Each row is followed by its class. Each block has new classes.
[ -6.1   7.7 -10.2  -0.1   1.1 -19.0 -13.7   1.1  -2.7  -8.6 -30.6   2.1
  -5.3  -8.2  24.0  -8.5  19.3   5.9  -1.7   2.1  -5.5  -6.8  10.8  12.0
  -3.8  40.1  -8.6  -5.2  -9.7  -6.1   6.0   0.1 -24.0   3.1  -5.9  13.1
  -3.3   0.8   0.5  14.2  -2.4 -16.1 -14.3   2.1   3.8   3.6  -4.3] : C
[-10.0  -3.2  -8.5   9.7  -0.8 -10.9 -10.2   4.8  -5.8  -7.9  -9.0  -4.0
  -4.8  -4.8   6.2  14.5  21.4 -11.3   6.3 -13.3 -12.7   8.1   7.5  20.5
  12.6   3.6 -10.6   3.6  -4.9  18.9  16.3   0.6 -12.9   6.4  13.6  30.3
  11.5  11.5   4.6   0.0   2.4  -9.9  -0.1  19.6  -7.0  -6.8   3.5] : N
[  4.4  -8.6  16.1  10.0  35.7 -10.7 -21.0  -8.5  15.6   3.0 -14.2  -1.8
 -15.1   8.7   3.4 -19.0 -21.3   0.6  16.0  16.5  16.0 -19.2 -12.6 -11.1
   5.8  -6.4 -14.7  -3.0   1.3   4.4  -3.9  -3.1   6.4   0.8  -7.7  27.0
   2.7   4.0  -7.7  -1.0  -0.7  -7.4  -7.7  -3.9   6.7  -9.6  -5.8] : L
[ -8.8   1.2 -11.5  -2.7  24.7 -25.4 -25.7 -14.2  12.6   1.2  -8.4  11.4
 -26.2  14.6   1.9   8.2   8.3   7.8  20.8   4.3  20.4   0.0  -2.4 -12.4
  17.6  -4.5   4.3  -9.2  26.0  34.9   0.8 -28.9  -5.5  -8.7   7.9  22.7
  12.7  -4.9   5.1  -1.4 -10.0 -17.8   0.5  14.8  -4.7  10.9  -7.7] : C
[-12.5 -14.5  -3.0   2.8  27.5  -9.4 -19.1 -18.1  -8.2  -2.6 -21.8   3.7
  -9.9  -4.9  28.2  16.4  10.6   0.9  20.3 -16.5  16.6  -6.2   0.9  -3.3
  19.9  -8.7  -4.6  -6.7  23.0  33.8   5.5  -4.7  -7.7  -1.2  -4.2   3.3
  -3.7  -5.6  10.1 -16.5  -5.2 -20.8  -6.7   5.9 -24.8   1.4   0.3] : E
[  7.1   6.9   9.8  10.2  21.3   2.0 -23.1 -28.4  -4.3   3.2 -12.1  -2.8
   2.2 -49.9  10.0  -8.3   5.5   9.0  18.1  -0.6  11.4 -15.8  -6.1  -0.2
  -5.0 -21.5 -24.7  34.7   6.0 -10.4 -34.0   5.9   4.3 -17.0 -15.5   4.3
 -20.3  10.1  15.5 -12.2   0.0  -6.8 -18.2  -7.9 -11.9 -11.4 -19.0] : L
[ -2.8  20.8   0.3  -8.0  12.0  -7.0  -9.8   7.9   5.8  -5.7  -9.9   1.2
  10.7 -17.3  38.8 -11.2  22.5  -2.4 -16.6   3.6 -23.0   3.0  10.4  -7.5
   8.3  15.0  -0.3   6.0   1.5  -4.9  17.8  10.8  -3.6   8.1  10.1  -5.3
   1.1 -17.9   9.0 -11.4   8.3 -32.6 -11.6 -23.0 -10.0   8.6   2.0] : E
[-13.6   0.0  -6.8  -1.4  47.0 -13.5 -25.0  -9.8 -21.8  -1.2  -9.6  14.2
 -11.7   4.9  14.0  26.3  -0.6   1.6  16.6  20.9   7.6  23.9  -8.5 -67.0
  25.4 -28.8  12.7  11.7  28.5   8.3   6.1 -44.0   2.0   1.4 -14.1  18.6
   0.7  -4.4   2.6  10.2  -7.4   0.7  20.4   6.7 -18.6  15.4 -13.0] : E
[  7.2   9.5 -18.4 -18.2   4.7 -31.7 -32.2   7.9  17.4  -8.0  -6.2  -0.5
 -22.3 -21.8  39.1 -21.4   3.3 -10.5   9.2   2.4   3.1  -0.6  15.7   5.2
  -8.5  -2.3  -6.0 -22.9  -9.3  18.8   2.0 -29.3  -5.2  -9.1  20.7  17.1
   4.5  -4.4  11.1  11.2  -2.7 -30.9 -15.5   6.2  25.6  11.5  -9.8] : N
[-18.9   1.5  22.4   5.8  43.4  -2.2  -6.3  -4.0  -3.8  -7.1 -22.7 -11.4
 -26.5  -5.6 -27.1  13.5   5.4   2.7   7.9 -14.4   3.7 -24.0  -7.0   1.3
  11.6 -14.6 -25.7 -16.6  -0.1  34.0   9.5 -15.8  -9.0  -2.7   1.2  12.4
  -1.6   8.7   3.4 -12.4  -8.9 -45.2   7.0   9.0  -1.1   4.1  -5.1] : L
[ -5.4   3.3  12.6   5.8  20.6  -6.8  -4.6 -12.0   3.0 -11.0 -10.9   3.7
  -1.1   2.6  -0.7   6.7  10.1   7.5   7.9  -4.0   3.9  -6.2  -4.3 -12.2
   4.6 -13.3  -5.5  -1.0  -0.1  12.9   3.4  -3.7   0.7  -1.1  -0.5   8.0
 -12.8   3.8   0.2  -1.3   6.8  -6.1   0.4 -10.6  -7.9  16.9  -2.2] : Y
[ -7.9  -6.8 -12.2  14.6  23.9   1.1 -21.0 -13.0 -18.8  17.3   3.0  16.9
   0.6  15.1 -26.4   6.6  -1.5  20.4   2.4  -5.6   7.8  12.6   0.6 -27.2
  -4.1  -1.6 -15.3  25.6  18.4  -2.5  -8.8  -1.3  -7.7   4.7  -1.1   4.4
   3.3  12.0  -6.6   9.2   8.3  31.1  13.7  14.5 -19.5   1.9 -15.2] : L
[ -5.8   6.1  11.6  -6.6  32.4 -13.2 -15.9 -31.8  -0.2  -6.8 -10.9  -7.5
 -17.1  -3.2   5.9   8.8   9.2  -4.8   4.5  12.6  -0.8  -7.8  -1.8  -4.1
  19.3 -14.2  12.2 -17.7  -3.9  17.6  24.7 -27.3   3.2   2.4  -1.3  29.9
  -4.0  -8.5  -0.7   8.5  -4.6 -19.1   4.3  -9.0  14.0  17.5 -44.6] : Y
[  2.5  13.2  -8.9   0.8  42.3  -3.7 -53.5 -30.3  -6.2 -10.6 -34.7   9.0
  -5.3 -23.8  -3.8 -21.5  73.2  29.9   5.7 -10.5  20.0 -13.7   7.9  -6.6
 -15.6 -30.8 -36.3  13.7  14.7   0.4  -2.6   9.6   5.8  -5.4   2.6  33.3
 -12.3   7.3   8.5 -20.5  -0.7 -12.0 -15.0 -21.3 -14.2  -5.9 -11.1] : L
[  3.5  15.8   6.5  -1.9  15.4 -13.8 -22.0  -6.6  16.4 -11.8 -12.5  -8.6
  -7.3 -11.1  30.8 -23.0   9.6   6.7  -2.2   6.5  -3.8 -19.5  -3.7  -2.8
   9.4 -20.4  -9.8  -9.6  -4.3  -1.8  34.5  13.2  -8.7  -0.8   7.2  12.2
 -10.0  -5.6   0.4   1.5  -0.6 -29.8 -16.7 -27.6   9.5  -0.9   3.6] : Y
[  2.5  32.3  14.5  11.2  29.5 -15.2 -22.8  -9.9  11.2 -13.4 -47.6  -7.6
 -14.0   1.9  46.0 -10.9  -2.6  -2.2   9.9  13.3   5.4  -6.7   3.7 -16.6
  30.6 -10.2  -3.3 -23.3   4.9  10.0  27.3  -8.2   5.4  11.5  -6.9  13.0
 -17.8 -12.3 -15.9  -6.2  -9.3 -44.6 -11.6 -38.4 -18.9   5.6   3.5] : N
[ -7.6  -3.7  -2.7  16.2   5.9 -13.3 -12.0   5.4  -0.4 -10.0  -5.7   4.0
 -12.8   2.6  11.7  -5.9  -4.5   2.4  -5.2  15.4 -14.1  -9.2 -13.4  -2.4
  12.2  -1.3   1.7  -0.1 -16.9  -7.8  23.5  -8.5  -4.5  12.4   0.6  17.7
  -7.3  -1.6  -4.7  10.3  -0.3 -12.7  -5.4  -6.2   6.5   7.7   2.6] : C
[-17.4   5.3  16.4   7.7  36.8 -13.3 -32.0  13.9   4.6  -6.7 -17.9  -3.9
 -23.7   0.4  -8.8   0.5   6.1   3.1 -14.5   6.4 -32.8 -17.7   8.2  -7.7
  13.7 -15.2  -6.2  -9.4 -14.1  13.5  21.6 -15.9 -15.4  15.1   7.1  24.0
   5.2  -5.4  -6.9   2.3   2.4 -12.1   3.3 -10.7   4.7  16.8  -4.2] : E
[-14.9  -5.5   8.3   8.5  20.7 -27.9 -13.3 -26.3 -15.4 -25.1 -12.5   2.5
 -20.5 -28.4  12.3  29.4  11.3   3.2  16.5  -2.3  -6.6  -5.1   7.7   8.7
  18.8 -36.2  -5.1 -10.1 -24.1   0.7  18.4 -24.3 -28.1   9.1   3.8  32.7
 -19.2  -6.6   8.7   4.4  20.3  -9.1   3.0  -7.5  -2.7  20.8 -10.3] : L
